Below are the code and all the weights of a small trained network. Each question names an input and a class and asks about switching units off, where a switched-off unit gives its printed mean instead of its output.

import numpy as np


def w(rows, s, z=0):
    codes = np.array(rows[::2]) - 128.0
    scale = np.full(codes.shape[1], s)
    scale[-1] = z or s
    return codes * scale


def f(y):
    return y / 2 * (1 + np.tanh(0.7978845608 * (y + 0.044715 * y**3)))


def log_softmax(a):
    a = a - a.max(-1, keepdims=True)
    return a - np.log(np.exp(a).sum(-1, keepdims=True))


def net(x, mask):
    res = np.array(x, float).reshape(1, 5) / 4 @ E
    y = f(res @ A[0][:, :-1].T + A[0][:, -1])
    res = res + np.where(mask, y, B[0][:, -1]) @ B[0][:, :-1]
    return log_softmax(res[-1] @ U[:, :-1].T + U[:, -1])


A, B = {}, {}
E = w([
[139,122,115,130,132,127],'x0',
[186,227,128,48,198,82],'x1',
[125,127,130,128,130,124],'x2',
[162,146,187,232,147,105],'x3',
[146,201,104,102,68,10],'x4',
],0.013)
A[0] = w([
[68,19,83,196,64,81,255],'neuron 1',
[93,67,128,36,194,198,173],'neuron 2',
[204,120,154,159,201,170,137],'neuron 3',
[156,148,89,53,184,75,136],'neuron 4',
[68,149,70,61,50,109,174],'neuron 5',
[192,151,168,157,30,1,166],'neuron 6',
[145,179,103,121,180,129,188],'neuron 7',
[111,87,125,120,37,82,175],'neuron 8',
[121,115,199,222,206,120,171],'neuron 9',
[49,54,242,168,92,162,176],'neuron 10',
],0.0098,0.0071)
B[0] = w([
[168,39,76,99,116,215,255],'neuron 1',
[102,1,251,247,45,54,196],'neuron 2',
[136,169,174,148,200,112,169],'neuron 3',
[126,226,209,60,202,93,213],'neuron 4',
[204,219,59,56,92,162,204],'neuron 5',
[173,112,109,148,14,84,247],'neuron 6',
[98,102,193,183,111,55,184],'neuron 7',
[157,125,30,106,65,163,185],'neuron 8',
[123,104,148,157,205,181,201],'neuron 9',
[117,50,134,113,165,172,231],'neuron 10',
],0.0097,0.016)
U = w([
[155,63,107,158,56,129,251],'0',
[59,119,182,155,80,2,177],'1',
[131,109,82,131,208,194,89],'2',
[134,152,150,162,213,114,99],'3',
[94,138,8,57,101,169,34],'4',
[144,185,118,62,135,108,35],'5',
],0.011,0.0029)

Each question gives the input, the list of numbers given to net, and the class t.
The units are the neurons (one row each of A and B). Each row of codes is followed by its name. A weight is (code - 128) times the scale printed after its matrix; where a second scale follows, it is the last column's (A, B and U).
mask holds one flag per neuron, in row order. A switched-off neuron (its flag False) gives its mean, the last column of its row in B, instead of its output. The means were averaged over made-up inputs and are rounded, as every weight is.
A unit's drop is (log p(t) with every unit on - log p(t) with that unit switched off) / (log p(t) with every unit on - log p(t) with every unit switched off).
The circuit of an input: a set's keep is (log p(t) with only the set's units on - log p(t) with every unit switched off) / (log p(t) with every unit on - log p(t) with every unit switched off). Starting from all 10 units, units are removed one at a time, each time the one whose removal leaves the highest keep (on an exact tie, the one counted first), for as long as the keep stays at least 0.8.
circuit, biggest first: the units of the circuit, biggest drop first
unit that matters most: the unit with the biggest drop
top k neurons: the k neurons with the biggest drops, biggest first
drop of u: that unit's drop, to one decimal
input [-1,5,-6,-6,-6], class 1: unit that matters most -> neuron 2
input [-6,8,-4,8,3], class 1: top 2 neurons -> (neuron 6; neuron 7)
input [-4,1,1,2,-4], class 3: circuit, biggest first -> (neuron 1; neuron 6)
input [6,-2,-1,0,2], class 4: top 2 neurons -> (neuron 2; neuron 7)
input [-8,5,2,1,-2], class 3: top 2 neurons -> (neuron 6; neuron 2)
input [-4,0,-7,1,-5], class 2: top 3 neurons -> (neuron 6; neuron 4; neuron 7)
input [6,3,0,7,0], class 3: top 2 neurons -> (neuron 2; neuron 9)
input [-5,0,4,3,-6], class 2: top 2 neurons -> (neuron 4; neuron 10)
input [-4,1,2,-4,6], class 5: top 2 neurons -> (neuron 1; neuron 4)
input [0,-6,-8,-1,8], class 4: top 2 neurons -> (neuron 2; neuron 5)
input [-6,1,3,4,5], class 1: top 3 neurons -> (neuron 1; neuron 10; neuron 5)
input [0,5,4,1,-8], class 3: top 3 neurons -> (neuron 6; neuron 3; neuron 9)
input [1,4,-7,8,-7], class 3: top 2 neurons -> (neuron 1; neuron 3)
input [-7,7,-8,-7,-3], class 1: unit that matters most -> neuron 2
input [-3,2,-2,7,-4], class 3: top 2 neurons -> (neuron 1; neuron 3)
input [2,-1,8,3,0], class 2: top 2 neurons -> (neuron 2; neuron 6)
input [-3,-3,-5,2,-5], class 2: drop of neuron 8 -> 0.0
input [-3,-2,1,3,-1], class 2: drop of neuron 6 -> 0.1
input [2,5,-6,-2,0], class 1: drop of neuron 7 -> 0.3
input [0,8,-8,-7,-7], class 1: circuit, biggest first -> (neuron 2)
